Small tables with named rows and columns. After each table, cells are looked up by row and column.

gerinev
|  | bom | podev | sel | nufemam |
|---|---|---|---|---|
| peg | 9.86 | 3.43 | 0.49 | 6.28 |
| mogegu | -6.88 | 5.42 | 6.60 | 1.34 |
| terere | 3.11 | -4.34 | -6.98 | -4.20 |
| nafeb | -8.50 | 3.61 | 5.09 | -1.29 |
| sok | 7.95 | 5.01 | 3.09 | 7.25 |

peg, bom: 9.86
mogegu, bom: -6.88
terere, podev: -4.34
nafeb, bom: -8.50
terere, bom: 3.11
terere, sel: -6.98
mogegu, podev: 5.42
nafeb, sel: 5.09
nafeb, podev: 3.61
mogegu, sel: 6.60
nafeb, nufemam: -1.29
sok, podev: 5.01
Which row has the largest nufemam? sok

lefela.tsv
	rif	tem	sepavan	bifigi
kene	80	72	58	77
giluno	62	77	47	65
sel	34	149	226	45
tibo	82	61	58	76
ropave	73	58	74	87
niruve	61	80	44	65
lapegiv	90	55	62	69
sinez	74	61	51	70
zod	40	158	226	54
guv	72	74	51	75
vid	82	58	64	88
mapa	35	149	226	45

What is the tem of niruve in lefela?
80
What is the tem of tibo in lefela?
61
What is the tem of lapegiv in lefela?
55
What is the sepavan of zod in lefela?
226
What is the bifigi of sel in lefela?
45
What is the rif of niruve in lefela?
61
What is the bifigi of ropave in lefela?
87
What is the rif of mapa in lefela?
35
What is the bifigi of vid in lefela?
88
What is the tem of ropave in lefela?
58
What is the rif of vid in lefela?
82
What is the sepavan of kene in lefela?
58
What is the bifigi of niruve in lefela?
65
What is the sepavan of guv in lefela?
51
What is the rif of lapegiv in lefela?
90
What is the bifigi of giluno in lefela?
65
What is the tem of mapa in lefela?
149
What is the bifigi of tibo in lefela?
76
What is the bifigi of zod in lefela?
54
What is the rif of ropave in lefela?
73
Which row has the largest bifigi? vid

tuvoke.tsv
	tuf	vuv	bilus	gadusu
rabu	0.33	0.45	0.66	0.27
dovasir	0.40	0.32	0.67	0.21
vud	0.33	0.43	0.85	0.25
kip	0.38	0.34	0.50	0.21
feka	0.34	0.41	0.61	0.24
rud	0.35	0.38	0.58	0.22
kipavo	0.36	0.36	0.64	0.21
fopavug	0.34	0.40	0.44	0.23
tovova	0.41	0.30	0.59	0.21
zazuda	0.44	0.28	0.54	0.22

What is the bilus of vud in tuvoke? 0.85
What is the gadusu of zazuda in tuvoke? 0.22
What is the tuf of zazuda in tuvoke? 0.44
What is the vuv of vud in tuvoke? 0.43
What is the vuv of feka in tuvoke? 0.41
What is the gadusu of kip in tuvoke? 0.21
What is the vuv of dovasir in tuvoke? 0.32
Row with the largest vuv: rabu

fubasaf:
,netanap,buk,gute
mevil,0.55,0.40,0.35
zined,0.15,0.72,0.56
rogil,0.60,0.40,0.31
pape,0.32,0.06,0.75
sedom,0.43,0.73,0.41
nakiro,0.46,0.42,0.55
sov,0.05,0.34,0.55
tuk,0.40,0.98,0.43
bazan,0.37,0.51,0.48
libe,0.58,0.59,0.36
gezi,0.46,0.65,0.37
sus,0.22,0.62,0.35

netanap of gezi: 0.46
netanap of bazan: 0.37
buk of bazan: 0.51
netanap of pape: 0.32
buk of pape: 0.06
gute of mevil: 0.35
netanap of sov: 0.05
buk of mevil: 0.40
netanap of nakiro: 0.46
buk of tuk: 0.98
gute of sedom: 0.41
gute of sus: 0.35
netanap of tuk: 0.40
buk of sov: 0.34
netanap of rogil: 0.60

tovabo:
       momabor    big  petepuz
mik      26992  36886    30008
sis      52868  70048    54398
lel      18293  26434    19866
soduk    63086  62922    53524
gev      88427  88451    87402

big of sis is 70048
big of mik is 36886
momabor of gev is 88427
petepuz of soduk is 53524
petepuz of gev is 87402
big of soduk is 62922
big of gev is 88451
petepuz of mik is 30008
momabor of mik is 26992
momabor of sis is 52868
petepuz of sis is 54398
petepuz of lel is 19866
big of lel is 26434
momabor of lel is 18293
momabor of soduk is 63086
Row with the largest big: gev

fur.csv
,zes,bavi,koziz,pebesi
tul,367,285,-196,-282
galidek,-452,361,-212,124
pake,528,-620,-191,-228
vad,218,-868,-196,-44
buzak,-750,-525,-170,-271
zelizef,357,270,-193,-335
mab,-546,193,-209,143
fonolig,295,-956,-191,-122
davo,-53,141,-172,-524

pebesi of fonolig: -122
koziz of zelizef: -193
koziz of vad: -196
koziz of pake: -191
pebesi of davo: -524
pebesi of tul: -282
zes of mab: -546
bavi of buzak: -525
pebesi of galidek: 124

vuf:
|  | fab | dur | gik | tivof | mef | puge | sugufe | zir |
|---|---|---|---|---|---|---|---|---|
| vif | 149 | 66 | 84 | 99 | 208 | 80 | 43 | 208 |
| vir | 72 | 51 | 89 | 65 | 184 | 101 | 49 | 184 |
| darali | 72 | 55 | 110 | 48 | 166 | 137 | 45 | 166 |
| pevutim | 208 | 41 | 91 | 65 | 232 | 74 | 50 | 232 |
| batarib | 88 | 56 | 64 | 60 | 84 | 78 | 92 | 84 |
| bena | 70 | 139 | 45 | 42 | 41 | 117 | 66 | 41 |
| bona | 77 | 85 | 56 | 46 | 35 | 63 | 88 | 35 |
| zafozub | 157 | 247 | 37 | 35 | 76 | 81 | 50 | 76 |
| nevibe | 43 | 35 | 100 | 102 | 69 | 70 | 91 | 69 |
| satadid | 77 | 56 | 52 | 98 | 61 | 43 | 90 | 61 |
| semobi | 71 | 201 | 107 | 27 | 83 | 133 | 32 | 83 |

What is the mef of pevutim in vuf?
232
What is the dur of batarib in vuf?
56
What is the dur of vif in vuf?
66
What is the fab of zafozub in vuf?
157
What is the dur of darali in vuf?
55
What is the mef of nevibe in vuf?
69
What is the puge of bena in vuf?
117
What is the zir of vif in vuf?
208
What is the puge of batarib in vuf?
78
What is the zir of zafozub in vuf?
76
What is the gik of darali in vuf?
110
Row with the largest tivof: nevibe

